Here is a tiny trained network, its code and every weight. The questions are about switching its units off for an input and a class, where a switched-off unit gives its printed mean instead of its output.

import numpy as np


def w(rows, s, z=0):
    codes = np.array(rows[::2]) - 128.0
    scale = np.full(codes.shape[1], s)
    scale[-1] = z or s
    return codes * scale


def norm(h):
    return h / np.sqrt((h * h).mean(-1, keepdims=True) + 1e-5)


def f(y):
    return y / 2 * (1 + np.tanh(0.7978845608 * (y + 0.044715 * y**3)))


def log_softmax(a):
    a = a - a.max(-1, keepdims=True)
    return a - np.log(np.exp(a).sum(-1, keepdims=True))


def net(x, mask):
    res = np.array(x, float).reshape(1, 7) / 4 @ E
    u = 0
    for l in range(2):
        y = f(norm(res) @ A[l][:, :-1].T + A[l][:, -1])
        res = res + np.where(mask[u : u + 13], y, B[l][:, -1]) @ B[l][:, :-1]
        u += 13
    return log_softmax(norm(res)[-1] @ U[:, :-1].T + U[:, -1])


A, B = {}, {}
E = w([
[137,186,106,103,174,132],'x0',
[148,146,160,91,173,147],'x1',
[112,124,131,175,76,179],'x2',
[80,2,117,123,122,100],'x3',
[193,66,39,105,67,64],'x4',
[84,69,190,168,94,25],'x5',
[177,74,159,106,72,140],'x6',
],0.0068)
A[0] = w([
[80,102,109,125,168,165,170],'0.n1',
[190,163,86,43,140,171,4],'0.n2',
[99,170,122,131,180,130,112],'0.n3',
[162,137,65,75,128,151,74],'0.n4',
[118,96,228,138,143,144,173],'0.n5',
[139,77,131,91,87,91,120],'0.n6',
[121,74,208,189,94,136,123],'0.n7',
[152,111,70,148,30,152,129],'0.n8',
[78,92,64,222,70,147,35],'0.n9',
[119,206,165,153,118,194,114],'0.n10',
[193,102,73,168,126,191,153],'0.n11',
[115,101,73,86,103,10,50],'0.n12',
[146,227,121,171,105,135,99],'0.n13',
],0.011,0.0036)
B[0] = w([
[113,102,60,113,126,149,176],'0.n1',
[221,215,148,56,41,163,212],'0.n2',
[79,171,102,169,62,138,183],'0.n3',
[173,117,189,130,95,157,182],'0.n4',
[61,105,165,57,76,92,227],'0.n5',
[98,189,156,158,146,94,207],'0.n6',
[117,102,196,1,197,115,230],'0.n7',
[91,84,99,134,182,147,233],'0.n8',
[165,59,106,123,128,202,203],'0.n9',
[167,71,140,209,94,91,253],'0.n10',
[133,107,76,74,176,156,209],'0.n11',
[200,122,136,186,169,63,236],'0.n12',
[98,132,244,168,137,158,217],'0.n13',
],0.0086,0.0052)
A[1] = w([
[170,143,114,156,89,165,3],'1.n1',
[119,161,76,73,157,88,81],'1.n2',
[34,127,56,144,209,173,206],'1.n3',
[197,102,101,199,142,12,44],'1.n4',
[17,139,102,76,66,157,210],'1.n5',
[234,141,186,72,139,200,32],'1.n6',
[209,98,141,209,154,54,74],'1.n7',
[216,138,119,98,52,204,82],'1.n8',
[93,182,185,221,92,101,126],'1.n9',
[180,133,128,121,2,132,163],'1.n10',
[125,191,154,184,131,135,74],'1.n11',
[119,51,136,206,169,46,77],'1.n12',
[104,62,146,221,128,92,153],'1.n13',
],0.0088,0.0023)
B[1] = w([
[162,126,152,8,146,111,143],'1.n1',
[134,94,166,160,100,133,124],'1.n2',
[116,120,44,180,12,91,185],'1.n3',
[148,101,97,177,163,63,237],'1.n4',
[130,237,116,127,123,45,199],'1.n5',
[101,220,61,109,160,122,244],'1.n6',
[174,83,75,177,209,25,229],'1.n7',
[119,183,116,59,172,128,245],'1.n8',
[191,60,161,255,122,242,220],'1.n9',
[143,177,110,97,186,110,195],'1.n10',
[124,80,219,189,117,159,165],'1.n11',
[191,216,104,119,178,107,255],'1.n12',
[194,163,146,112,110,132,234],'1.n13',
],0.0078,0.0044)
U = w([
[36,163,79,198,68,113,5],'0',
[109,31,50,119,128,198,70],'1',
[200,94,100,177,217,42,145],'2',
[35,78,206,64,128,84,192],'3',
[133,130,218,248,131,214,183],'4',
[168,235,95,82,179,181,174],'5',
],0.016,0.0021)

Each question gives the input, the list of numbers given to net, and the class t.
The units are the neurons (one row each of A and B). Each row of codes is followed by its name. A weight is (code - 128) times the scale printed after its matrix; where a second scale follows, it is the last column's (A, B and U).
mask holds one flag per neuron, layer by layer. A switched-off neuron (its flag False) gives its mean, the last column of its row in B, instead of its output. The means were averaged over made-up inputs and are rounded, as every weight is.
A unit's drop is (log p(t) with every unit on - log p(t) with that unit switched off) / (log p(t) with every unit on - log p(t) with every unit switched off).
The circuit of an input: a set's keep is (log p(t) with only the set's units on - log p(t) with every unit switched off) / (log p(t) with every unit on - log p(t) with every unit switched off). Starting from the 12 units with the biggest drops (on a tie, the unit counted first), units are removed one at a time, each time the one whose removal leaves the highest keep (on an exact tie, the one counted first), for as long as the keep stays at least 0.8.
units of the circuit, in order: the units of the circuit, biggest drop first
unit that matters most: the unit with the biggest drop
top k neurons: the k neurons with the biggest drops, biggest first
k most important neurons of layer l: the k neurons of layer l with the biggest drops, biggest first
drop of u: that unit's drop, to one decimal
input [-2,-1,-5,-5,-2,1,6], class 3: units of the circuit, in order	[0.n5 1.n12]
input [-6,-7,8,-7,3,8,7], class 3: units of the circuit, in order	[0.n7]
input [-2,-4,-1,3,7,-7,5], class 5: units of the circuit, in order	[0.n10 1.n8]
input [6,6,1,-6,-8,-8,0], class 4: 4 most important neurons of layer 0	[0.n13 0.n10 0.n7 0.n3]
input [4,3,-8,4,-3,-1,6], class 5: 2 most important neurons of layer 0	[0.n2 0.n7]
input [-5,-8,0,3,-1,6,3], class 3: 3 most important neurons of layer 0	[0.n7 0.n10 0.n5]
input [4,7,2,-1,5,2,-4], class 5: 2 most important neurons of layer 1	[1.n6 1.n8]
input [-7,-7,3,1,-3,-4,8], class 1: 2 most important neurons of layer 0	[0.n9 0.n8]
input [-7,-1,-3,-6,-5,-5,5], class 4: 4 most important neurons of layer 0	[0.n13 0.n10 0.n7 0.n9]
input [-4,-8,3,-5,-2,-6,2], class 4: top 2 neurons	[0.n13 0.n10]
input [-6,-7,-4,2,1,-5,8], class 1: 2 most important neurons of layer 0	[0.n10 0.n8]
input [0,8,-3,-7,2,5,1], class 4: 2 most important neurons of layer 0	[0.n7 0.n12]
input [-6,-6,-2,-4,7,-5,6], class 5: top 4 neurons	[0.n10 0.n2 0.n4 1.n8]
input [-4,4,8,0,-5,-6,6], class 5: unit that matters most	1.n6
input [-1,-8,3,6,-8,0,-6], class 0: 2 most important neurons of layer 1	[1.n3 1.n5]
input [6,-1,7,-1,2,0,0], class 4: top 3 neurons	[0.n13 0.n8 0.n10]
input [-2,5,-8,-3,5,-1,7], class 5: top 2 neurons	[0.n2 0.n10]
input [-8,-4,7,-4,2,-7,5], class 1: 2 most important neurons of layer 0	[0.n8 0.n11]
input [6,-7,4,4,8,-7,-4], class 1: 2 most important neurons of layer 0	[0.n8 0.n11]
input [-4,3,-1,6,-6,-6,4], class 3: units of the circuit, in order	[0.n5]
input [-7,0,-7,6,-2,2,1], class 3: top 3 neurons	[0.n7 0.n5 0.n10]
input [4,5,1,7,1,-3,-4], class 0: top 2 neurons	[1.n3 0.n1]
input [6,7,-8,6,0,-1,7], class 5: top 3 neurons	[0.n2 0.n10 1.n6]
input [1,-5,-1,2,6,-8,4], class 5: 2 most important neurons of layer 0	[0.n2 0.n4]
input [0,6,4,4,-1,3,7], class 3: drop of 0.n1	0.0
